Below is a small trained network, with its code and all its weights. Each question gives an input and a target symbol and asks what happens when units are switched off, that is, made to give their printed mean instead of their output.

import numpy as np


def w(rows, s, z=0):
    codes = np.array(rows[::2]) - 128.0
    scale = np.full(codes.shape[1], s)
    scale[-1] = z or s
    return codes * scale


def norm(h):
    return h / np.sqrt((h * h).mean(-1, keepdims=True) + 1e-5)


def f(y):
    return y / 2 * (1 + np.tanh(0.7978845608 * (y + 0.044715 * y**3)))


def softmax(a):
    e = np.exp(a - a.max(-1, keepdims=True))
    return e / e.sum(-1, keepdims=True)


def log_softmax(a):
    a = a - a.max(-1, keepdims=True)
    return a - np.log(np.exp(a).sum(-1, keepdims=True))


def net(x, mask):
    ids = ['ΓΘαβδξπτψ'.index(c) for c in x.split()]
    T = len(ids)
    res = E[ids] + P[:T]
    u = 0
    for l in range(2):
        r = norm(res)
        for j in range(2):
            rows = slice(3 * j, 3 * j + 3)
            q, k, v = (r @ M[l][rows].T for M in (Q, K, V))
            z = softmax(np.where(np.tri(T) > 0, q @ k.T / 3**0.5, -1e9)) @ v
            o = O[l][rows]
            res = res + np.where(mask[u + j], z, o[:, -1]) @ o[:, :-1]
        u += 2
        y = f(norm(res) @ A[l][:, :-1].T + A[l][:, -1])
        res = res + np.where(mask[u : u + 12], y, B[l][:, -1]) @ B[l][:, :-1]
        u += 12
    return log_softmax(norm(res)[-1] @ U[:, :-1].T + U[:, -1])


Q, K, V, O, A, B = {}, {}, {}, {}, {}, {}
E = w([
[170,139,149],'Γ',
[104,175,99],'Θ',
[4,153,156],'α',
[120,115,150],'β',
[180,112,100],'δ',
[120,115,152],'ξ',
[65,141,94],'π',
[193,98,112],'τ',
[176,81,137],'ψ',
],0.0031)
P = w([
[164,178,210],'0',
[181,164,195],'1',
[249,9,127],'2',
[127,70,103],'3',
[170,170,198],'4',
[254,33,127],'5',
[117,69,98],'6',
[168,169,197],'7',
[254,34,128],'8',
[113,70,93],'9',
[163,169,198],'10',
[254,35,125],'11',
[105,75,92],'12',
[160,175,202],'13',
],0.00065)
Q[0] = w([
[45,253,152],'0.h1',
[117,6,152],'0.h1',
[45,251,143],'0.h1',
[149,29,199],'0.h2',
[149,11,191],'0.h2',
[155,58,150],'0.h2',
],0.0045)
K[0] = w([
[235,91,253],'0.h1',
[109,220,44],'0.h1',
[218,88,226],'0.h1',
[74,73,176],'0.h2',
[64,76,183],'0.h2',
[79,100,143],'0.h2',
],0.0051)
V[0] = w([
[125,105,220],'0.h1',
[80,6,99],'0.h1',
[233,131,140],'0.h1',
[63,97,179],'0.h2',
[100,130,147],'0.h2',
[185,75,84],'0.h2',
],0.0017)
O[0] = w([
[129,68,218,173],'0.h1',
[223,10,79,3],'0.h1',
[191,198,221,207],'0.h1',
[145,227,177,114],'0.h2',
[124,150,157,111],'0.h2',
[181,86,56,176],'0.h2',
],0.0014,0.00029)
A[0] = w([
[139,182,47,18],'0.n1',
[113,211,158,180],'0.n2',
[133,196,68,53],'0.n3',
[160,154,216,106],'0.n4',
[91,81,202,36],'0.n5',
[128,128,128,128],'0.n6',
[127,84,139,94],'0.n7',
[39,99,204,35],'0.n8',
[100,108,2,4],'0.n9',
[138,214,58,46],'0.n10',
[130,181,85,66],'0.n11',
[142,68,110,157],'0.n12',
],0.0039,0.0011)
B[0] = w([
[181,50,134,61],'0.n1',
[108,130,81,221],'0.n2',
[194,54,105,82],'0.n3',
[59,150,202,255],'0.n4',
[161,43,109,116],'0.n5',
[128,128,128,128],'0.n6',
[110,97,106,131],'0.n7',
[239,65,93,132],'0.n8',
[115,112,253,66],'0.n9',
[181,47,98,100],'0.n10',
[175,92,112,74],'0.n11',
[62,98,98,227],'0.n12',
],0.0022,0.00055)
Q[1] = w([
[36,129,172],'1.h1',
[229,132,212],'1.h1',
[3,138,66],'1.h1',
[121,134,132],'1.h2',
[123,109,136],'1.h2',
[142,129,126],'1.h2',
],0.0046)
K[1] = w([
[145,105,223],'1.h1',
[120,11,43],'1.h1',
[133,242,252],'1.h1',
[126,125,129],'1.h2',
[124,124,119],'1.h2',
[129,146,133],'1.h2',
],0.0045)
V[1] = w([
[44,60,102],'1.h1',
[2,198,162],'1.h1',
[128,128,128],'1.h1',
[115,169,153],'1.h2',
[128,128,128],'1.h2',
[128,130,127],'1.h2',
],0.00088)
O[1] = w([
[102,25,166,7],'1.h1',
[154,2,11,90],'1.h1',
[128,128,128,128],'1.h1',
[165,110,163,179],'1.h2',
[128,128,128,128],'1.h2',
[130,128,129,128],'1.h2',
],0.00078,0.00012)
A[1] = w([
[138,124,109,94],'1.n1',
[128,128,128,128],'1.n2',
[189,144,192,101],'1.n3',
[26,122,157,47],'1.n4',
[2,152,77,3],'1.n5',
[148,155,172,109],'1.n6',
[167,150,174,125],'1.n7',
[166,105,63,66],'1.n8',
[85,102,57,184],'1.n9',
[128,128,128,128],'1.n10',
[97,217,126,141],'1.n11',
[71,51,110,56],'1.n12',
],0.0039,0.0011)
B[1] = w([
[114,143,134,91],'1.n1',
[128,128,128,128],'1.n2',
[145,65,60,253],'1.n3',
[255,106,173,186],'1.n4',
[204,49,96,164],'1.n5',
[123,85,104,172],'1.n6',
[128,80,78,217],'1.n7',
[73,152,194,149],'1.n8',
[82,108,79,251],'1.n9',
[128,128,128,128],'1.n10',
[63,99,94,221],'1.n11',
[110,181,66,159],'1.n12',
],0.0024,0.00043)
U = w([
[132,251,216,171],'Γ',
[60,243,74,229],'Θ',
[21,92,162,205],'α',
[134,117,210,128],'β',
[194,211,95,115],'δ',
[146,111,208,171],'ξ',
[99,68,15,48],'π',
[200,120,121,124],'τ',
[165,28,153,2],'ψ',
],0.012,0.0022)

Each question gives the input, a string of symbols that net reads in full, and the target symbol t.
The units are the heads (3 rows each of Q, K, V and O) and the neurons (one row each of A and B). Each row of codes is followed by its name. A weight is (code - 128) times the scale printed after its matrix; where a second scale follows, it is the last column's (O, A, B and U).
mask holds one flag per unit, layer by layer, with each layer's heads first. A switched-off unit (its flag False) gives its mean, the last column of its rows in O or B, instead of its output. The means were averaged over made-up inputs and are rounded, as every weight is.
A unit's drop is (log p(t) with every unit on - log p(t) with that unit switched off) / (log p(t) with every unit on - log p(t) with every unit switched off).
The circuit of an input: a set's keep is (log p(t) with only the set's units on - log p(t) with every unit switched off) / (log p(t) with every unit on - log p(t) with every unit switched off). Starting from the 12 units with the biggest drops (on a tie, the unit counted first), units are removed one at a time, each time the one whose removal leaves the highest keep (on an exact tie, the one counted first), for as long as the keep stays at least 0.8.
units of the circuit, in order: the units of the circuit, biggest drop first
unit that matters most: the unit with the biggest drop
top k neurons: the k neurons with the biggest drops, biggest first
top k neurons in layer l: the k neurons of layer l with the biggest drops, biggest first
heads that matter: for each layer, one digit per head in row order, 1 if its drop is at least 0.15 and else 0, layers parted by /
input π π δ, target π: top 2 neurons -> (1.n4; 0.n12)
input ψ δ π, target ψ: unit that matters most -> 0.n9
input Θ π α, target π: heads that matter -> 10 / 00
input Γ β β π Γ Γ ψ, target π: units of the circuit, in order -> (0.h1; 1.n12; 0.n12)
input Γ Γ Γ ψ π δ τ, target π: top 3 neurons in layer 1 -> (1.n4; 1.n11; 1.n5)
input ψ ψ β π Γ ξ, target π: top 2 neurons -> (0.n12; 1.n12)
input δ Γ ψ π ψ β β τ Γ τ, target π: top 4 neurons -> (1.n4; 0.n12; 0.n8; 1.n5)
input β α α τ, target α: heads that matter -> 11 / 00
input α τ τ ψ, target α: top 3 neurons -> (1.n5; 0.n12; 1.n4)
input τ π π τ Γ δ Θ Θ Γ π Θ Γ, target π: top 2 neurons in layer 1 -> (1.n3; 1.n7)
input Θ Γ ψ τ Θ Γ π Γ π π α ψ β, target π: units of the circuit, in order -> (1.n12; 0.h1)
input α τ Γ π δ ψ ξ, target π: top 2 neurons -> (1.n12; 0.n5)
input β τ ψ τ δ ψ τ Γ Γ Γ, target Γ: top 4 neurons -> (1.n5; 0.n8; 1.n9; 0.n4)
input π ψ Θ, target ψ: unit that matters most -> 0.n1
input τ ξ Θ Θ τ β τ, target Θ: top 2 neurons -> (1.n4; 1.n5)
input π ψ β ψ π τ δ β α τ π ξ δ, target Θ: top 3 neurons -> (1.n4; 0.n8; 1.n5)
input Θ Γ τ ψ, target Θ: top 2 neurons -> (1.n12; 0.n12)
input π δ ξ Γ Γ ξ π, target π: top 3 neurons in layer 1 -> (1.n5; 1.n12; 1.n9)
input τ Θ ψ β α β α π β Γ, target π: top 2 neurons -> (1.n11; 0.n9)
input Γ τ ξ τ ξ ξ Γ, target Γ: top 2 neurons -> (1.n5; 0.n8)
input Γ τ ψ δ, target δ: top neuron in layer 0 -> (0.n2)
input π Θ τ β, target Θ: heads that matter -> 11 / 00
input Θ δ π Θ β τ Θ τ ξ ψ, target Θ: top 3 neurons in layer 1 -> (1.n12; 1.n5; 1.n3)
input β Γ Γ Θ β ψ δ ψ ψ ψ Θ ξ ξ, target Θ: top 4 neurons -> (0.n8; 1.n12; 0.n9; 0.n5)
input Θ β Θ Θ α ξ Γ α Θ τ, target Θ: top 4 neurons in layer 1 -> (1.n4; 1.n5; 1.n8; 1.n11)
input ψ π τ δ Θ α ψ τ τ π Γ Γ β, target π: top 4 neurons -> (1.n12; 0.n12; 0.n8; 0.n5)
